In the rows, 128 means zero.
Facts:
vobas {fuze=fivi, tifik=416}
dubeker {platrel=mobu,trestopa,fletigo, tifik=164}
skaba {platrel=klisak,ploku, fuze=busken, tifik=76}
klisak {fuze=pladrel, tifik=257}
trestopa {fuze=drakipir, tifik=164}
steski {platrel=flodek,grutan,kuflir,sestum,stopum,stolik, fuze=dusosum, tifik=76}
sebu {platrel=stokun, tifik=943}
plodon {platrel=nuske,stokun, fuze=kiplo, tifik=257}
rarun {fuze=ploskol, tifik=257}
letetrir {tifik=257}
kuflir {tifik=257}
distadis {fuze=vunen, tifik=164}
vozu {platrel=drobru,suvi, fuze=memir, tifik=257}
kisi {fuze=grodas, tifik=76}
balun {platrel=bregokla,mufan, fuze=votul, tifik=164}
flodek {tifik=164}
plastis {platrel=nele, fuze=ganam, tifik=257}
listis {platrel=kuflir,nagri, tifik=257}
flaskem {platrel=plivor,reflo, fuze=pegris, tifik=257}
gelozel {tifik=164}
nele {tifik=257}
grodas {platrel=treklor,vobas,fefus,gelozel, tifik=416}
grozuk {tifik=76}
komukor {platrel=treklor,nuske,vuflur,tragrin, fuze=vozu, tifik=164}
nuske {fuze=bregokla, tifik=746}
sene {tifik=416}
nedek {fuze=skaba, tifik=419}
drovuk {platrel=tibrol,stevas, tifik=416}
tibrol {fuze=drobru, tifik=164}
lubom {platrel=klezom, tifik=416}
tragrin {tifik=76}
ganam {tifik=257}
pumen {fuze=balun, tifik=257}
pedra {platrel=zutuk,kliple,bruda,sestum, tifik=943}
truni {platrel=drotar,mesteve, fuze=kliple, tifik=419}
tomuskol {platrel=letetrir, tifik=257}
breflar {tifik=257}
kefle {platrel=mavovim,plebupam, tifik=257}
floflek {platrel=tibrol,bruda,bregokla, fuze=togror, tifik=76}
sestum {tifik=943}
mesteve {fuze=kisi, tifik=746}
poplir {platrel=tibrol,gribri,klisak,pladrel, tifik=416}
suvi {fuze=breflar, tifik=164}
tegril {platrel=mavovim, fuze=bripu, tifik=746}
fladrer {tifik=257}
fletigo {fuze=trestopa, tifik=257}
plebupam {fuze=marir, tifik=257}
plafan {tifik=76}
stevas {tifik=76}
rebal {platrel=nuske,stokun, fuze=stedrikler, tifik=746}
drotar {tifik=76}
gabir {platrel=plivor,nagri, tifik=257}
busken {platrel=fletigo, fuze=pibru, tifik=76}
brena {platrel=kuflir,plafan,leri, tifik=943}
bripu {platrel=ploskol,muneplu, fuze=sene, tifik=164}
drakipir {platrel=bodo, fuze=floflek, tifik=164}
drapum {platrel=sene,stopum,nele,stotrobrom, tifik=416}
stopum {fuze=nudru, tifik=257}
reta {platrel=nuske,nagri, tifik=76}
klezom {fuze=skilik, tifik=76}
fisti {fuze=klezom, tifik=164}
kliple {fuze=flaskem, tifik=416}
tretror {platrel=mobu,distadis,grotir, fuze=piplel, tifik=164}
gerin {platrel=drobru,stotrobrom, tifik=164}
mavovim {tifik=257}
mogribuk {tifik=257}
mobu {tifik=257}
topler {tifik=416}
bruda {fuze=podrak, tifik=164}
memir {platrel=ploskol,plestes, fuze=plastis, tifik=257}
reflo {tifik=746}
natros {fuze=bodo, tifik=164}
zutuk {tifik=257}
plobrekluk {platrel=sene,balan, tifik=416}
bagrin {platrel=kuflir,votul,muneplu, tifik=257}
piplel {fuze=plivor, tifik=746}
togror {platrel=trestopa,plivor,stolik, fuze=suvi, tifik=257}
bivam {platrel=pumen, tifik=164}
ploku {fuze=stokun, tifik=943}
nagri {tifik=76}
votul {fuze=dremik, tifik=416}
marir {platrel=treklor,zutuk,distadis,nedek,grutan,mogribuk,pladrel,stokun, fuze=treklor, tifik=257}
trinim {platrel=letetrir,fefus,piplel, fuze=plestes, tifik=257}
grotir {tifik=943}
budrafer {platrel=plebupam,plivor,grotir,stopum,nagri, tifik=746}
dremik {platrel=fivi, fuze=tretror, tifik=416}
brivik {platrel=vuflur,topler,plebupam,pegris, fuze=bivam, tifik=746}
podrak {platrel=kegram,fefus,gelozel,fladrer,rarun,ploku,pitim, fuze=gegres, tifik=416}
vagrum {platrel=fletigo, tifik=76}
pitim {fuze=bruda, tifik=419}
plivor {tifik=416}
pladrel {fuze=pufil, tifik=257}
mufan {tifik=257}
grutan {tifik=419}
vifa {platrel=livedol, fuze=mogribuk, tifik=419}
plestes {fuze=letetrir, tifik=943}
tronimi {platrel=pumen,stolik, fuze=plodon, tifik=76}
stedrikler {platrel=trestopa, fuze=kemuk, tifik=943}
pufil {platrel=vobas, fuze=pagro, tifik=257}
stokun {fuze=plapugrek, tifik=164}
vunen {platrel=pumen,nele,dusosum, fuze=trinim, tifik=76}
digro {platrel=vuflur,stevas, tifik=164}
ripur {platrel=ploku, tifik=746}
kegram {tifik=76}
trastol {platrel=kisi, fuze=pumen, tifik=257}
ploskol {fuze=tegril, tifik=76}
stogir {platrel=treklor,vuflur, tifik=419}
nudru {fuze=brivik, tifik=257}
trula {fuze=rarun, tifik=164}
stastil {platrel=plestes,leri, tifik=257}
brigrun {tifik=76}
klaple {tifik=257}
vuflur {tifik=416}
plapugrek {platrel=kuflir, tifik=76}
kemuk {tifik=76}
dinutrir {platrel=bodo, tifik=746}
bregokla {fuze=muneplu, tifik=416}
troflo {fuze=natros, tifik=164}
drobru {fuze=troflo, tifik=257}
pagro {platrel=sestum,klisak,stolik, tifik=164}
stepleste {platrel=brigrun,pumen,tragrin, tifik=416}
stotrobrom {tifik=164}
grupli {platrel=fivi,grozuk,klaple, fuze=dinutrir, tifik=76}
muneplu {fuze=komukor, tifik=164}
pegris {fuze=stevas, tifik=76}
plukek {platrel=distadis,livedol,plestes, tifik=746}
fefus {tifik=416}
skilik {platrel=mobu,bruda,flodek, fuze=stolik, tifik=416}
balan {tifik=943}
kiplo {platrel=leri, fuze=fisti, tifik=257}
dusosum {fuze=pitim, tifik=419}
gribri {tifik=257}
leri {tifik=416}
bodo {tifik=746}
livedol {fuze=fletigo, tifik=164}
gegres {platrel=zutuk,vobas,grozuk,bodo, fuze=vifa, tifik=164}
pimel {platrel=muneplu, tifik=76}
fivi {fuze=plebupam, tifik=943}
stolik {fuze=mesteve, tifik=164}
tedas {platrel=mogribuk,mesteve, tifik=943}
tudrus {platrel=gelozel,stevas, tifik=76}
pibru {fuze=trastol, tifik=416}
treklor {fuze=truni, tifik=76}

Known rows:
trestopa: [121 126 115 121 125 113 134 120 135 143 125 142 134 121 141 152 137 140
 130 117 129 120 152 126 125 120 112 125 134 122 123 118 126 116 118 132
 132 141 131 127 147]
podrak: [136 127 122 121 100 130 137 120 120 106 133 123 128 133 123 116 129 151
 127 110 116 133 140  97 127 125 131  99 131 152 130 117 126 117 141 132
 131 128 121 130 136]
plodon: [144 125 138 112 124 158 149 123 128 130 132 110 145 139 113 112 126 124
 138 127 123 128 120 112 136 127 138 117 127 127 141 122 134 126 128 136
 124 116 129 136 141]
truni: [142 125 128 134 154 129 118 129 136  91 136 124 150 133  83 118 139 127
 142 122 134  92 117 112 155 144 137 124 155 143 127 142 133 132 116 138
 137 130 124 159 118]
plebupam: [118 117 110 134 139 115 129 119 148 137 116 131 145 141 116 129 135 121
 128 125 136  96 127 114 133 147 133 131 166 133 129 118 120 143  97 132
 137 153 108 146 127]
pufil: [143 130 134 121 105 140 139 133 126 115 135 113 119 132 111 106 127 138
 132 127 123 125 134  98 127 136 141 112 137 147 138 124 134 126 143 132
 120 127 132 135 126]
ploku: [134 122 120 151 132 117 146 134 132 147 134 135 129 122 132 135 131 128
 114 125 130 109 155 129 110 124 118 135 142 145 131 120 128 134 123 130
 130 145 122 119 127]
fletigo: [124 127 121 122 127 112 140 129 126 141 117 140 135 142 123 145 143 144
 128 115 133 125 143 122 126 126 121 125 126 119 127 117 129 125 103 127
 144 135 132 136 140]
dremik: [146 149 124 136 105 131 155 157 125 101 137 110 105 124 108  80 115 151
 108 142 126 140 151 100 107 134 162 115 171 156 141 131 127 134 164 125
 105 135 145 133 101]
komukor: [138 131 120 119 108 134 130 111 133 112 133 118 130 111 128 131 136 145
 147 111 120 133 143 110 135 121 120 108 130 138 126 131 130 113 150 133
 119 129 146 125 155]
drotar: [123 114 126 134 137 118 119 138 131 139 130 150 136 125 155 149 110 113
  97 130 133 115 126 144 124 127 131 123 128 136 126 128 118 127 132 127
 137 126  91 112 134]
plivor: [121 129 128 131 124 109 118 139 130 157 114 133 122 125 149 128 127 120
 130 149 135 129 122 139 118 145 119 138 123 111 137 120 114 127 122 123
 128 146 114 123 132]
fefus: [122 123 133 129 124 107 124 136 120 140 136 146 115 148 141 132 120 126
 104 145 130 127 125 123 107 132 132 137 131 144 135 122 122 130 123 115
 135 137 106 122 113]
gabir: [127 126 134 123 125 134 117 119 123 111 122 118 125 134 129 111 118 117
 141 132 123 140 107 130 142 138 132 114 106 125 127 134 123 125 137 130
 128 116 117 127 135]
vuflur: [119 125 131 129 126 106 123 131 122 142 123 142 118 145 144 132 125 121
 116 140 131 126 121 128 118 134 124 137 123 128 133 119 121 134 115 120
 137 137 112 122 121]
tragrin: [122 127 130 134 133 115 113 130 136 151 126 142 117 125 148 143 120 119
 115 133 137 122 131 145 127 125 122 142 131 122 134 130 132 132 127 122
 130 132 122 121 125]
plafan: [121 122 129 127 145 115 113 138 128 147 121 150 137 126 152 154 116 110
 126 131 132 117 123 151 135 127 123 128 117 113 123 134 122 130 120 125
 142 122 107 123 140]
budrafer: [132 131 139 130 130 130 113 125 127 114 123 113 116 126 126 110 121 122
 149 135 127 138 108 132 139 136 124 125 101 120 130 137 126 122 147 129
 123 119 133 130 132]
brigrun: [119 125 129 134 132 120 111 125 133 151 126 141 116 127 148 144 124 121
 113 138 134 125 127 146 127 121 123 143 124 121 131 131 131 135 123 120
 132 131 125 121 120]

Rows:
No name comes twice in this set of rows, the named rows included.
[128 131 121 135 158 109 113 130 149 120 140 148 135 132 104 145 145 134
 119 129 143  90 135 120 140 131 124 154 171 141 126 136 135 139  93 124
 145 142 133 154 105] | treklor
[131 132 121 131 145 109 122 130 144 144 125 138 131 126 123 151 142 131
 121 128 140 108 139 128 134 132 122 145 155 125 129 134 135 135 107 123
 132 143 132 144 121] | pegris
[140 121 119 160 119 116 136 131 146 132 150 129 114 121 117 117 131 131
 102 136 132  92 164 103 102 135 130 141 178 173 138 121 135 142 137 130
 119 158 131 130 105] | fivi
[121 124 110 133 138 108 122 128 149 140 122 132 138 139 121 130 147 124
 127 139 138  96 128 109 129 151 125 137 174 135 138 118 117 134 101 133
 132 163 115 153 120] | kliple
[128 115 118 141 114 112 138 132 127 143 127 146 125 142 127 146 136 150
 106 108 129 111 161 118 113 122 122 124 135 147 129 115 140 131 114 124
 145 138 122 115 129] | pitim
[143 133 125 114 134 133 135 130 136 117 126 118 152 105 128 129 128 125
 161 123 125 125 129 128 147 134 120 103 126 111 127 138 116 110 148 141
 119 123 133 142 169] | bripu
[129 126 138 138 122 119 113 141 128 139 145 141 103 127 148 134 114 127
  88 141 133 117 142 126 109 122 129 138 139 153 136 128 135 132 142 117
 126 137 121 119 106] | grozuk
[132 133 118 119 129 151 130 109 142 114 122 114 130 118 110 120 131 137
 140 113 130 138 131 125 145 116 132 123 139 123 127 133 142 133 128 133
 121 118 154 130 131] | vunen
[124 120 110 122 129 114 135 128 135 148 121 143 150 117 146 159 136 132
 141 113 129 116 149 132 131 126 112 109 133 114 122 121 114 115 119 138
 131 144 117 132 167] | muneplu
[135 130 138 116 144 137 114 134 125 114 126 126 140 113 137 131 114 118
 150 129 127 130 104 144 155 132 127 107 104 111 125 147 121 114 150 134
 130 104 121 131 153] | pimel
[103 131  92 129  97 154 125  50 144 120  92  95 105 120 118  99 149 152
 149  98 127 173 118 121 138 114 119 140 125 115 120 111 155 143 115 126
 117 125 172 108 121] | vozu
[137 127 149  99 146 157 154 135 117 132 135 116 155 143 105 123 132 122
 149 127 125 131 115 123 145 126 127 118 107 109 138 127 135 118 107 135
 129 103 145 149 153] | kiplo
[121 143 101 140 139 117 157 148 134 145  92 131 131 121 125 120 124 141
 117 132 141 143 146 148 112 134 148 131 160  99 129 115 122 141 116 127
 131 142 135 117 119] | pumen
[134 123 123 140 146 117 138 135 128 147 120 140 149 123 128 150 142 127
 139 124 132 107 149 141 123 134 108 133 122 107 129 124 125 122 117 137
 138 135 129 127 150] | plestes
[149 128 129 132 115 152 136 127 129  90 153 121 118 123 119 112 112 139
  97 118 120 124 139  98 125 116 146 113 157 173 132 132 143 131 159 128
 120 116 128 124 110] | grupli

Now the same objects, written a new way:
Known rows:
stopum: [108  98 101 136 111 116 111 157 143 135 153 134 108 134 151  82 109 135
 158 139 125 155 134 149 120 146 117 179 156 144 137  76 121 121 121  99
 104 149 123 108 140]
sene: [ 91 116 104 103 165 121 121 110 139 124 105 139 104 157 143 130  98 141
 130 148 149  87 148  88 136 109 109 145 141 131  98 105 131 124 116 103
 113 142 146 151 151]
stepleste: [138  71 131 130 144 158 117 137 122 101 127 182 112 133 112 141  95 115
 141 172 136 129 137 161  96 117  92 101 124 123 143 123  98 123 162  89
 144 151 112 113 168]
drobru: [105 121 119 123 115 120 112 120 126 133 129 142 130 162 140 104 122 125
 145 133 124 139 142 124 130 127 108 135 151 146 140  70 127 115 102 111
 110 145 130 123 118]
grotir: [ 90 115 113 110 151 114 117  95 149 120 148 104  93 152 151  97 117 134
 132 139 145 121 137 153 148 133  99 133 144 149 141  96 116 123  92 128
  93 121 112 122 115]
nagri: [ 92  97 106 138 166 106 110 106 111 158 175 138  87 170 182 110 100 142
 177 135 160 140 161 155 131 157  90 145 173 118 119 104 121 145 107 135
 142 121 114 133 107]
skaba: [159  80 133 174 187  98 132 135 118  74 121 161 113 103  73 151 146  80
 127 134 142 106 139 122 138 143 118 132 131 102 154 119  87 122 149 136
 141 164  90  95 124]
stokun: [131  87  94 128 150  70  76  59 155 152 149 139  72 138 179 105  77 174
 174 130  98 168 148  87 125 131  86 106 152 138 177 108 112 164 124 114
 129 104 126 128  99]
klisak: [113 114 111 134  99 115 107 143 133 123 135 146 124 146 132  79 126 115
 145 147 119 158 139 146 129 141 113 157 158 150 145  67 124 120 110 101
 101 153 122 111 131]
dusosum: [112 114 116 121  95 127 113 135 115 141 121 162 118 180 135 108 122 112
 157 153 121 157 156 129 125 127  96 141 166 140 139  76 129 116 100  94
 107 152 126 130 129]
budrafer: [154  65 139 149 131 152 131 139 114 132 143 151 107 141 146 132  67 147
 131 163 136 136 140 176  88 142  80 104 144 125 138 128 104 103 160 123
 186 151  97 130 172]
brena: [156 121 143 157 138 130 145 111 137  85 163 120 143  95 172 144  85 145
 102 141 140 102 146 193 124 154 121 118 125 148 114 120 117 109 145 190
 167 135  87 118 133]
memir: [152 107 126 154 127 128 122 129 134  90 114 155 157  95 126 138  98 129
 110 137 129 109 142 128 111 125 122 104 118 136 135 100 121 115 159 141
 169 149 125 115 148]
livedol: [137 143 136 123  73 100  91 111 110 120 149 162 123 178 155 102 151  99
 155 143 101 185 146 166 129 139 105 128 156 175 155  65 121 123  91 122
  93 146 104 109  95]
klaple: [102 116 105 123 119 110 107 124 131 129 123 134 117 153 142 107 119 130
 145 134 129 128 146 115 133 127 111 141 149 151 136  72 131 120 108 111
 108 143 134 131 126]
vagrum: [118  81 125 138 158 152 116 125 118  93 149 164 131 116 105 141 112  93
 149 161 160 117 152 169 108 117  99 100 125 112 150 112 105 141 150 107
 139 136 114 101 144]
reta: [154  69 123 168 168 105 105  87 121 133 173 166  95 118 158 142  60 156
 169 152 131 153 166 158  93 139  79  82 147 107 157 142  97 162 165 141
 194 112  94 119 116]
nele: [ 89  99 108 118 122 135 112 124 129 129 132 133 120 156 135 103 119 121
 157 135 137 134 134 127 127 125 109 142 145 140 142  77 122 112 109  92
 105 149 131 120 134]
trastol: [157  80 128 164 133 125 120 133 133  92 120 153 130 106 109 140 105 120
 129 134 125 125 133 123 114 134 113 120 131 127 158 108  99 114 158 124
 156 161 107 110 145]

Rows:
No name comes twice in this set of rows, the named rows included.
[152  87 123 153 117 136 129 138 129  99 119 171 136 110 116 154  86 124
 138 162 122 129 145 130  95 118 121 110 132 124 146  98 122 114 162 117
 157 147 122 129 158] | truni
[179  99 123 159 126 110 114 118 138  93 104 188 139  94 109 138  90 133
 126 160 103 145 148 110  94 112 106  90 120 124 163 106 119 138 170 116
 165 128 121 123 145] | stogir
[144 120 145 149 142 127 116 102  96  84 134 186 147 141 111 150 133  86
 132 154 138 125 172 163 119 115  94  55 129 124 148 101 119 133 130 141
 157 137 105 113 108] | floflek
[ 89 127 123 113 143 130 116  80 108 132 109 135 127 207 145 124 124 128
 135 116 139 102 149  79 141 113  92  79 147 145 136  77 138 107  89 124
 129 151 133 147 112] | breflar
[131  80 124 142 144 157 118 125 125 101 128 153 139 117 116 137  99 122
 133 139 135 114 134 138 105 122 107  96 124 125 149 104 109 112 157 113
 164 157 121 105 157] | plastis
[ 87 114 109 109 148 118 115  89 125 128 106 126 130 175 138 129 112 134
 138 116 141  96 143  73 138 115 102  99 141 140 137  85 139 116 103 117
 128 142 141 146 117] | mogribuk
[110 137 105 107 125 126 106 124 136 130 131 155 112 156 170 103  94 144
 135 166 135 125 154 141 121 122 106 151 146 149  89  88 146 127 118 109
 110 124 138 146 135] | votul
[ 95 106 130 113  91 143 105 117 104 131 135 151 123 202 127 107 143  89
 158 143 130 155 147 150 130 117  91 108 160 147 162  76 125 107  87  88
  96 160 112 122 121] | fletigo
[138  53 130 159 128 153 122 121 118 130 168 143 119 136 158 133  70 151
 158 137 137 141 144 170  85 147  97 107 146 129 151 125  98 111 164 123
 192 161 100 114 153] | gabir
[ 88  91 124 107 128 132 104 131 118 132 149 110 119 170 171 121 118 138
 174 118 148 126 149 140 140 101 100 163 155 143 137 111 103 115 114  81
  75 152 105 111 138] | stolik
[167 120 146 138 131 127 120 117 123  85 104 191 140 129 115 145 111 111
 110 173 114 122 148 134 109 116 101  89 120 138 130 112 121 119 149 124
 146 143 114 122 144] | podrak
[108 106 116 116 124 114 125 134 134 134 117 142 101 168 143  97 106 134
 125 159 129 132 142 128 130 131  93 148 157 143 126  88 129 109 104 104
 119 142 125 146 141] | reflo
[163  41  81 157 167 107  98  58 174 132 159 183  67  90 138 105  40 155
 158 166  91 183 103 118  73 182  93  44 120 127 192  87 129 157 178 143
 232 116 151 119 124] | plodon
[ 85 130 103  94  97 143 114 125 149 137 127 148 128 139 173  82  72 153
 121 186 135 138 156 150 103 103  96 124 132 159 111  75 156 132 108  94
 119  96 160 151 155] | piplel

